Here is a tiny trained network, its code and every weight. The questions are about switching its units off for an input and a target symbol, where a switched-off unit gives its printed mean instead of its output.

import numpy as np


def w(rows, s, z=0):
    codes = np.array(rows[::2]) - 128.0
    scale = np.full(codes.shape[1], s)
    scale[-1] = z or s
    return codes * scale


def norm(h):
    return h / np.sqrt((h * h).mean(-1, keepdims=True) + 1e-5)


def f(y):
    return y / 2 * (1 + np.tanh(0.7978845608 * (y + 0.044715 * y**3)))


def softmax(a):
    e = np.exp(a - a.max(-1, keepdims=True))
    return e / e.sum(-1, keepdims=True)


def log_softmax(a):
    a = a - a.max(-1, keepdims=True)
    return a - np.log(np.exp(a).sum(-1, keepdims=True))


def net(x, mask):
    ids = ['αβγεζηλμπστφψ'.index(c) for c in x.split()]
    T = len(ids)
    res = E[ids] + P[:T]
    u = 0
    for l in range(2):
        r = norm(res)
        for j in range(3):
            rows = slice(4 * j, 4 * j + 4)
            q, k, v = (r @ M[l][rows].T for M in (Q, K, V))
            z = softmax(np.where(np.tri(T) > 0, q @ k.T / 4**0.5, -1e9)) @ v
            o = O[l][rows]
            res = res + np.where(mask[u + j], z, o[:, -1]) @ o[:, :-1]
        u += 3
        y = f(norm(res) @ A[l][:, :-1].T + A[l][:, -1])
        res = res + np.where(mask[u : u + 12], y, B[l][:, -1]) @ B[l][:, :-1]
        u += 12
    return log_softmax(norm(res)[-1] @ U[:, :-1].T + U[:, -1])


Q, K, V, O, A, B = {}, {}, {}, {}, {}, {}
E = w([
[142,100,108,219,109],'α',
[94,135,44,184,186],'β',
[151,69,97,172,103],'γ',
[112,207,93,125,166],'ε',
[106,144,54,193,153],'ζ',
[94,165,100,206,161],'η',
[165,3,189,33,77],'λ',
[123,130,105,173,192],'μ',
[149,87,146,163,145],'π',
[116,84,98,120,205],'σ',
[85,232,240,91,86],'τ',
[154,111,67,103,94],'φ',
[128,202,56,84,149],'ψ',
],0.0048)
P = w([
[152,124,143,109,175],'0',
[2,64,129,108,126],'1',
[182,139,154,199,117],'2',
[16,72,126,116,115],'3',
[175,143,120,183,111],'4',
[17,84,115,115,98],'5',
[172,159,98,171,108],'6',
[23,79,123,125,107],'7',
[169,159,72,166,108],'8',
[28,74,137,131,102],'9',
[185,154,65,171,102],'10',
],0.0067)
Q[0] = w([
[89,110,254,64,55],'0.h1',
[91,149,202,79,97],'0.h1',
[96,79,156,154,105],'0.h1',
[147,62,159,71,97],'0.h1',
[128,126,76,72,170],'0.h2',
[144,142,82,84,115],'0.h2',
[114,111,118,152,144],'0.h2',
[131,131,67,98,159],'0.h2',
[198,124,111,116,77],'0.h3',
[96,214,199,140,113],'0.h3',
[141,89,124,156,126],'0.h3',
[138,136,68,87,135],'0.h3',
],0.0092)
K[0] = w([
[44,79,254,95,109],'0.h1',
[73,134,212,107,133],'0.h1',
[61,39,93,84,145],'0.h1',
[124,11,149,50,88],'0.h1',
[63,85,66,166,120],'0.h2',
[87,172,66,187,154],'0.h2',
[131,94,112,68,82],'0.h2',
[42,119,40,137,102],'0.h2',
[150,134,213,200,51],'0.h3',
[5,159,172,95,116],'0.h3',
[186,87,117,146,112],'0.h3',
[176,177,76,129,126],'0.h3',
],0.0071)
V[0] = w([
[121,224,231,152,137],'0.h1',
[148,70,233,26,110],'0.h1',
[125,109,178,139,133],'0.h1',
[226,90,190,131,110],'0.h1',
[166,162,96,53,120],'0.h2',
[203,145,191,110,206],'0.h2',
[126,131,130,128,129],'0.h2',
[122,129,123,124,129],'0.h2',
[162,144,87,173,122],'0.h3',
[117,120,128,151,126],'0.h3',
[214,243,115,138,117],'0.h3',
[147,64,2,77,125],'0.h3',
],0.0045)
O[0] = w([
[157,47,106,82,95,7],'0.h1',
[71,149,3,117,98,242],'0.h1',
[122,112,81,144,126,153],'0.h1',
[168,170,73,135,95,115],'0.h1',
[124,166,128,71,105,104],'0.h2',
[135,141,81,82,216,121],'0.h2',
[128,129,131,127,130,126],'0.h2',
[128,129,134,127,126,127],'0.h2',
[107,137,195,132,111,103],'0.h3',
[118,117,127,142,125,132],'0.h3',
[144,146,223,60,86,27],'0.h3',
[88,214,147,152,137,163],'0.h3',
],0.0053,0.0019)
A[0] = w([
[196,105,219,191,137,89],'0.n1',
[94,46,229,108,75,103],'0.n2',
[145,5,79,144,121,82],'0.n3',
[98,45,116,253,169,62],'0.n4',
[42,133,102,112,186,71],'0.n5',
[164,108,132,187,156,138],'0.n6',
[168,186,137,235,170,88],'0.n7',
[160,134,47,111,69,2],'0.n8',
[100,142,63,79,74,118],'0.n9',
[126,99,44,177,42,82],'0.n10',
[236,111,91,139,53,132],'0.n11',
[229,14,177,83,141,82],'0.n12',
],0.006,0.004)
B[0] = w([
[230,178,107,100,75,189],'0.n1',
[111,177,35,178,139,158],'0.n2',
[91,235,136,137,110,197],'0.n3',
[132,169,150,24,64,191],'0.n4',
[164,106,166,140,3,186],'0.n5',
[156,111,90,123,98,159],'0.n6',
[198,164,64,148,110,184],'0.n7',
[151,171,197,93,127,134],'0.n8',
[176,137,209,173,123,235],'0.n9',
[141,152,254,109,180,255],'0.n10',
[147,171,187,63,48,245],'0.n11',
[180,4,20,138,121,147],'0.n12',
],0.005,0.0027)
Q[1] = w([
[65,82,83,82,95],'1.h1',
[209,113,78,25,104],'1.h1',
[223,165,148,142,148],'1.h1',
[65,78,102,111,75],'1.h1',
[136,78,167,77,129],'1.h2',
[138,102,154,101,120],'1.h2',
[130,175,121,193,127],'1.h2',
[137,92,153,85,122],'1.h2',
[71,141,78,165,123],'1.h3',
[77,143,95,179,115],'1.h3',
[124,113,254,98,129],'1.h3',
[74,130,121,179,75],'1.h3',
],0.012)
K[1] = w([
[185,117,96,53,234],'1.h1',
[161,111,131,131,38],'1.h1',
[103,120,157,164,32],'1.h1',
[158,113,82,58,192],'1.h1',
[181,165,129,134,148],'1.h2',
[166,168,152,128,121],'1.h2',
[79,128,166,132,90],'1.h2',
[181,164,137,127,124],'1.h2',
[156,131,63,84,240],'1.h3',
[145,138,57,68,249],'1.h3',
[96,5,126,162,148],'1.h3',
[133,116,103,35,255],'1.h3',
],0.009)
V[1] = w([
[66,240,143,164,159],'1.h1',
[190,142,163,200,119],'1.h1',
[157,115,31,97,41],'1.h1',
[157,162,245,69,84],'1.h1',
[103,131,104,104,72],'1.h2',
[161,149,128,111,133],'1.h2',
[150,133,74,140,154],'1.h2',
[87,95,136,181,132],'1.h2',
[184,139,110,253,96],'1.h3',
[62,80,123,180,149],'1.h3',
[137,226,99,63,180],'1.h3',
[118,194,29,118,65],'1.h3',
],0.0059)
O[1] = w([
[154,34,172,75,36,141],'1.h1',
[19,68,78,92,170,9],'1.h1',
[180,182,158,110,253,199],'1.h1',
[88,40,153,223,132,104],'1.h1',
[82,116,203,105,167,198],'1.h2',
[132,169,110,162,146,112],'1.h2',
[164,154,145,175,99,96],'1.h2',
[143,84,133,69,95,123],'1.h2',
[52,97,101,31,186,4],'1.h3',
[126,176,172,62,25,85],'1.h3',
[220,78,35,153,141,242],'1.h3',
[205,130,195,61,214,223],'1.h3',
],0.0045,0.0032)
A[1] = w([
[175,80,130,97,30,144],'1.n1',
[131,147,132,66,169,157],'1.n2',
[13,82,179,106,122,123],'1.n3',
[154,232,83,109,169,103],'1.n4',
[210,88,97,199,86,142],'1.n5',
[110,3,118,119,87,4],'1.n6',
[239,106,72,115,163,89],'1.n7',
[91,191,151,37,106,90],'1.n8',
[226,111,119,127,167,85],'1.n9',
[173,74,108,82,20,160],'1.n10',
[90,117,36,146,218,84],'1.n11',
[107,36,130,69,105,75],'1.n12',
],0.007,0.0042)
B[1] = w([
[189,199,202,145,165,229],'1.n1',
[165,105,88,150,74,154],'1.n2',
[248,199,58,96,176,145],'1.n3',
[131,10,125,149,116,187],'1.n4',
[245,139,41,60,180,254],'1.n5',
[80,45,243,187,189,130],'1.n6',
[253,149,39,213,213,241],'1.n7',
[190,73,128,118,58,150],'1.n8',
[196,175,13,146,156,222],'1.n9',
[160,175,233,144,173,235],'1.n10',
[192,204,245,129,77,145],'1.n11',
[108,25,163,128,211,121],'1.n12',
],0.0051,0.0041)
U = w([
[89,187,147,53,232,36],'α',
[86,84,121,130,119,221],'β',
[115,84,119,5,154,145],'γ',
[100,140,84,210,48,85],'ε',
[74,94,111,122,141,239],'ζ',
[73,195,92,101,129,129],'η',
[203,156,64,143,173,190],'λ',
[84,167,72,113,71,154],'μ',
[129,57,97,104,43,154],'π',
[175,186,202,98,68,139],'σ',
[79,195,164,226,186,43],'τ',
[151,51,214,113,224,2],'φ',
[154,40,149,233,81,20],'ψ',
],0.011,0.0033)

Each question gives the input, a string of symbols that net reads in full, and the target symbol t.
The units are the heads (4 rows each of Q, K, V and O) and the neurons (one row each of A and B). Each row of codes is followed by its name. A weight is (code - 128) times the scale printed after its matrix; where a second scale follows, it is the last column's (O, A, B and U).
mask holds one flag per unit, layer by layer, with each layer's heads first. A switched-off unit (its flag False) gives its mean, the last column of its rows in O or B, instead of its output. The means were averaged over made-up inputs and are rounded, as every weight is.
A unit's drop is (log p(t) with every unit on - log p(t) with that unit switched off) / (log p(t) with every unit on - log p(t) with every unit switched off).
The circuit of an input: a set's keep is (log p(t) with only the set's units on - log p(t) with every unit switched off) / (log p(t) with every unit on - log p(t) with every unit switched off). Starting from the 12 units with the biggest drops (on a tie, the unit counted first), units are removed one at a time, each time the one whose removal leaves the highest keep (on an exact tie, the one counted first), for as long as the keep stays at least 0.8.
circuit, biggest first: the units of the circuit, biggest drop first
most important unit: the unit with the biggest drop
top k neurons: the k neurons with the biggest drops, biggest first
k most important neurons of layer l: the k neurons of layer l with the biggest drops, biggest first
heads that matter: for each layer, one digit per head in row order, 1 if its drop is at least 0.15 and else 0, layers parted by /
drop of u: that unit's drop, to one decimal
input ψ λ η β φ ε, target ψ: most important unit : 1.h1
input ε ψ μ φ η λ, target ε: heads that matter : 111 / 001
input ψ τ φ ε, target ψ: circuit, biggest first : (1.h1; 0.h3)
input η λ σ β α φ, target η: heads that matter : 110 / 001
input τ ζ ζ λ, target τ: heads that matter : 101 / 100
input π α ψ λ φ ε ψ ψ, target π: heads that matter : 010 / 100
input τ λ π τ τ λ π φ, target τ: heads that matter : 101 / 100
input λ λ λ φ μ α λ, target σ: heads that matter : 100 / 000
input ψ φ ψ τ λ α μ φ, target ψ: heads that matter : 101 / 101
input σ τ ζ η τ σ, target σ: heads that matter : 010 / 100
input ψ τ τ η, target ψ: heads that matter : 101 / 101
input α τ σ λ, target α: heads that matter : 100 / 001
input φ λ λ π π λ φ λ φ, target σ: heads that matter : 011 / 001
input γ λ γ λ τ λ, target γ: most important unit : 1.h3
input φ μ λ λ α ψ φ, target σ: 2 most important neurons of layer 0 : (0.n5; 0.n11)
input η τ φ φ α φ λ λ λ λ, target η: heads that matter : 100 / 000
input π μ α γ τ λ, target π: heads that matter : 110 / 100
input π λ λ, target σ: heads that matter : 100 / 001
input φ τ φ η, target φ: heads that matter : 000 / 100
input τ γ φ λ λ ζ π ψ, target τ: top neuron : (0.n12)
input η λ λ φ μ λ λ π π η, target η: top 2 neurons : (0.n12; 0.n4)
input η ψ τ τ φ τ α η ψ τ, target η: top 2 neurons : (0.n12; 1.n3)
input ε π τ σ λ τ, target ε: drop of 0.h1 : 0.8
input ψ τ ε φ φ λ, target ψ: drop of 0.h3 : 0.5
input φ μ λ λ τ φ φ φ, target φ: drop of 0.h1 : 0.1
input τ φ τ τ τ τ, target τ: drop of 0.h1 : 0.9
input ψ τ λ τ, target ψ: most important unit : 1.h1
